Below are the code and all the weights of a small trained network. Each question names an input and a class and asks about switching units off, where a switched-off unit gives its printed mean instead of its output.

import numpy as np


def w(rows, s, z=0):
    codes = np.array(rows[::2]) - 128.0
    scale = np.full(codes.shape[1], s)
    scale[-1] = z or s
    return codes * scale


def norm(h):
    return h / np.sqrt((h * h).mean(-1, keepdims=True) + 1e-5)


def f(y):
    return np.maximum(y, 0)


def log_softmax(a):
    a = a - a.max(-1, keepdims=True)
    return a - np.log(np.exp(a).sum(-1, keepdims=True))


def net(x, mask):
    res = np.array(x, float).reshape(1, 3) / 4 @ E
    u = 0
    for l in range(4):
        y = f(norm(res) @ A[l][:, :-1].T + A[l][:, -1])
        res = res + np.where(mask[u : u + 4], y, B[l][:, -1]) @ B[l][:, :-1]
        u += 4
    return log_softmax(norm(res)[-1] @ U[:, :-1].T + U[:, -1])


A, B = {}, {}
E = w([
[75,45,104,54,68],'x0',
[133,196,117,155,3],'x1',
[42,215,224,85,180],'x2',
],0.0025)
A[0] = w([
[63,255,138,102,25,64],'L0N1',
[101,152,69,131,162,1],'L0N2',
[40,88,160,51,138,115],'L0N3',
[150,206,31,163,65,120],'L0N4',
],0.0054,0.0049)
B[0] = w([
[254,46,183,118,135,233],'L0N1',
[99,249,97,202,193,128],'L0N2',
[105,194,34,113,29,255],'L0N3',
[52,210,116,148,81,232],'L0N4',
],0.0065,0.0028)
A[1] = w([
[197,90,26,93,100,48],'L1N1',
[216,127,17,175,172,154],'L1N2',
[51,241,131,148,201,65],'L1N3',
[76,203,207,100,253,3],'L1N4',
],0.0047,0.0037)
B[1] = w([
[216,169,96,79,190,201],'L1N1',
[116,161,253,109,130,250],'L1N2',
[138,75,119,31,51,211],'L1N3',
[227,27,67,133,121,206],'L1N4',
],0.0055,0.0026)
A[2] = w([
[124,114,219,186,156,113],'L2N1',
[183,178,150,57,80,52],'L2N2',
[114,48,53,131,3,4],'L2N3',
[158,151,221,149,108,100],'L2N4',
],0.0051,0.004)
B[2] = w([
[85,143,166,225,136,206],'L2N1',
[144,117,135,131,201,251],'L2N2',
[134,84,213,215,254,248],'L2N3',
[57,128,135,134,183,251],'L2N4',
],0.0067,0.0019)
A[3] = w([
[164,164,244,123,2,58],'L3N1',
[115,22,77,205,56,6],'L3N2',
[61,43,171,227,139,63],'L3N3',
[185,121,61,130,157,23],'L3N4',
],0.0052,0.0026)
B[3] = w([
[103,77,2,100,165,252],'L3N1',
[195,133,229,118,190,152],'L3N2',
[145,214,236,176,234,247],'L3N3',
[209,100,146,34,133,178],'L3N4',
],0.0053,0.0019)
U = w([
[139,194,254,243,229,41],'0',
[243,38,95,16,167,4],'1',
[18,216,46,160,5,234],'2',
],0.0065,0.0041)

Each question gives the input, the list of numbers given to net, and the class t.
The units are the neurons (one row each of A and B). Each row of codes is followed by its name. A weight is (code - 128) times the scale printed after its matrix; where a second scale follows, it is the last column's (A, B and U).
mask holds one flag per neuron, layer by layer. A switched-off neuron (its flag False) gives its mean, the last column of its row in B, instead of its output. The means were averaged over made-up inputs and are rounded, as every weight is.
A unit's drop is (log p(t) with every unit on - log p(t) with that unit switched off) / (log p(t) with every unit on - log p(t) with every unit switched off).
The circuit of an input: a set's keep is (log p(t) with only the set's units on - log p(t) with every unit switched off) / (log p(t) with every unit on - log p(t) with every unit switched off). Starting from the 12 units with the biggest drops (on a tie, the unit counted first), units are removed one at a time, each time the one whose removal leaves the highest keep (on an exact tie, the one counted first), for as long as the keep stays at least 0.8.
units of the circuit, in order: the units of the circuit, biggest drop first
top k neurons: the k neurons with the biggest drops, biggest first
top k neurons in layer l: the k neurons of layer l with the biggest drops, biggest first
input [3,5,4], class 1: units of the circuit, in order -> L0N1
input [-8,-6,6], class 1: units of the circuit, in order -> L1N4, L1N3
input [0,-7,-8], class 0: top 2 neurons -> L1N2, L0N3
input [0,-6,5], class 1: top 2 neurons -> L1N3, L0N4
input [-6,-8,2], class 1: top 2 neurons -> L1N4, L0N1
input [6,2,-8], class 0: top 2 neurons -> L2N3, L0N1
input [2,4,1], class 1: top 2 neurons -> L0N1, L2N3
input [-2,1,-7], class 2: top 2 neurons -> L0N4, L0N1
input [4,6,2], class 1: top 2 neurons -> L0N1, L3N1
input [2,-6,4], class 2: top 2 neurons in layer 0 -> L0N3, L0N1
input [3,1,-7], class 0: top 2 neurons in layer 0 -> L0N4, L0N1
input [-3,2,0], class 2: top 3 neurons -> L0N4, L2N3, L1N2
input [4,-1,1], class 2: top 2 neurons -> L0N3, L0N1
input [-3,-4,-6], class 0: top neuron -> L1N2
input [4,7,-6], class 0: top 2 neurons -> L2N3, L0N3
input [-4,0,6], class 1: top 3 neurons in layer 1 -> L1N4, L1N2, L1N3
input [2,6,-3], class 0: top 3 neurons in layer 0 -> L0N4, L0N3, L0N1
input [4,-7,3], class 2: top 2 neurons in layer 0 -> L0N3, L0N1
input [1,1,-4], class 0: top 2 neurons in layer 0 -> L0N4, L0N3
input [7,-6,7], class 2: units of the circuit, in order -> L0N3
input [7,-3,1], class 2: top 2 neurons in layer 0 -> L0N3, L0N1
